Here is a tiny trained network, its code and every weight. The questions are about switching its units off for an input and a class, where a switched-off unit gives its printed mean instead of its output.

import numpy as np


def w(rows, s, z=0):
    codes = np.array(rows[::2]) - 128.0
    scale = np.full(codes.shape[1], s)
    scale[-1] = z or s
    return codes * scale


def f(y):
    return np.maximum(y, 0)


def log_softmax(a):
    a = a - a.max(-1, keepdims=True)
    return a - np.log(np.exp(a).sum(-1, keepdims=True))


def net(x, mask):
    res = np.array(x, float).reshape(1, 5) / 4 @ E
    y = f(res @ A[0][:, :-1].T + A[0][:, -1])
    res = res + np.where(mask, y, B[0][:, -1]) @ B[0][:, :-1]
    return log_softmax(res[-1] @ U[:, :-1].T + U[:, -1])


A, B = {}, {}
E = w([
[161,35,2,108,82,11,117,139,79,111,156,162],'x0',
[214,52,115,93,152,209,128,42,70,97,45,148],'x1',
[132,137,198,119,131,142,165,17,105,32,220,174],'x2',
[139,178,30,130,116,148,198,125,182,76,84,144],'x3',
[131,123,133,164,152,109,164,182,77,64,106,47],'x4',
],0.011)
A[0] = w([
[115,189,120,33,102,123,108,11,155,173,214,217,114],'neuron 0',
[92,59,217,130,119,66,59,133,31,153,189,126,79],'neuron 1',
[74,186,189,165,108,77,152,162,194,93,207,139,85],'neuron 2',
[75,144,111,179,130,5,122,170,225,142,175,120,39],'neuron 3',
[136,52,42,114,36,1,119,129,77,94,166,170,3],'neuron 4',
[111,177,4,148,81,126,221,107,223,7,122,148,69],'neuron 5',
[145,173,170,217,126,74,188,100,31,5,162,62,87],'neuron 6',
],0.0066,0.0052)
B[0] = w([
[198,168,74,174,87,58,140,173,106,229,75,37,245],'neuron 0',
[82,142,96,23,254,152,108,67,123,199,185,76,219],'neuron 1',
[179,91,129,141,163,153,170,32,124,91,75,133,234],'neuron 2',
[191,47,87,131,89,130,131,56,138,58,126,121,234],'neuron 3',
[76,234,176,205,64,237,195,75,163,98,96,148,249],'neuron 4',
[76,137,91,18,239,151,72,120,96,135,189,66,255],'neuron 5',
[124,123,88,192,69,56,64,168,97,196,46,83,235],'neuron 6',
],0.0087,0.0099)
U = w([
[58,135,110,38,225,149,109,101,124,140,191,110,67],'0',
[78,202,205,192,123,220,168,94,153,116,135,125,124],'1',
[233,8,117,112,147,157,135,45,118,77,101,139,125],'2',
[128,135,91,152,133,74,105,144,124,171,97,114,254],'3',
[132,141,80,157,104,64,97,165,124,191,90,88,87],'4',
[137,125,142,84,142,89,154,133,123,118,164,132,198],'5',
[117,115,160,125,109,102,122,167,119,113,173,180,79],'6',
[108,102,173,117,101,109,112,154,142,94,163,181,74],'7',
],0.012,0.0089)

Each question gives the input, the list of numbers given to net, and the class t.
The units are the neurons (one row each of A and B). Each row of codes is followed by its name. A weight is (code - 128) times the scale printed after its matrix; where a second scale follows, it is the last column's (A, B and U).
mask holds one flag per neuron, in row order. A switched-off neuron (its flag False) gives its mean, the last column of its row in B, instead of its output. The means were averaged over made-up inputs and are rounded, as every weight is.
A unit's drop is (log p(t) with every unit on - log p(t) with that unit switched off) / (log p(t) with every unit on - log p(t) with every unit switched off).
The circuit of an input: a set's keep is (log p(t) with only the set's units on - log p(t) with every unit switched off) / (log p(t) with every unit on - log p(t) with every unit switched off). Starting from all 7 units, units are removed one at a time, each time the one whose removal leaves the highest keep (on an exact tie, the one counted first), for as long as the keep stays at least 0.8.
units of the circuit, in order: the units of the circuit, biggest drop first
most important unit: the unit with the biggest drop
k most important neurons: the k neurons with the biggest drops, biggest first
drop when u is switched off: that unit's drop, to one decimal
input [6,2,8,-6,4], class 3: units of the circuit, in order -> (neuron 6)
input [2,4,4,6,-8], class 4: 2 most important neurons -> (neuron 0; neuron 1)
input [3,1,6,8,6], class 0: 2 most important neurons -> (neuron 5; neuron 0)
input [4,2,1,-3,-4], class 1: units of the circuit, in order -> (neuron 4; neuron 3)
input [-2,-3,4,-2,-1], class 3: 2 most important neurons -> (neuron 4; neuron 5)
input [1,-5,1,4,-3], class 2: 4 most important neurons -> (neuron 3; neuron 2; neuron 1; neuron 6)
input [5,1,4,3,-4], class 1: 2 most important neurons -> (neuron 4; neuron 6)
input [-6,-6,5,-1,-8], class 4: 2 most important neurons -> (neuron 0; neuron 4)
input [-4,3,-4,-6,-5], class 0: 3 most important neurons -> (neuron 4; neuron 6; neuron 0)
input [-1,-5,1,0,-3], class 2: units of the circuit, in order -> (neuron 2; neuron 3)
input [5,-7,0,-3,-2], class 2: 2 most important neurons -> (neuron 3; neuron 2)
input [8,-8,-5,7,3], class 1: 2 most important neurons -> (neuron 4; neuron 1)
input [6,3,8,-2,-1], class 3: 2 most important neurons -> (neuron 0; neuron 6)
input [2,-5,-4,-7,4], class 0: most important unit -> neuron 1
input [-1,2,7,-4,-1], class 3: 2 most important neurons -> (neuron 0; neuron 5)
input [-3,6,2,-7,-2], class 0: 2 most important neurons -> (neuron 1; neuron 3)
input [3,-7,7,5,3], class 2: 3 most important neurons -> (neuron 2; neuron 3; neuron 1)
input [0,-8,3,4,-8], class 2: 3 most important neurons -> (neuron 2; neuron 3; neuron 6)
input [7,-5,-1,-3,-6], class 1: drop when neuron 6 is switched off -> 0.1
input [5,4,-5,-3,3], class 1: drop when neuron 4 is switched off -> 0.5
input [1,3,4,8,-8], class 0: drop when neuron 4 is switched off -> 0.0
input [-2,-6,5,0,7], class 4: most important unit -> neuron 6
input [7,4,-2,1,4], class 1: drop when neuron 4 is switched off -> 0.6
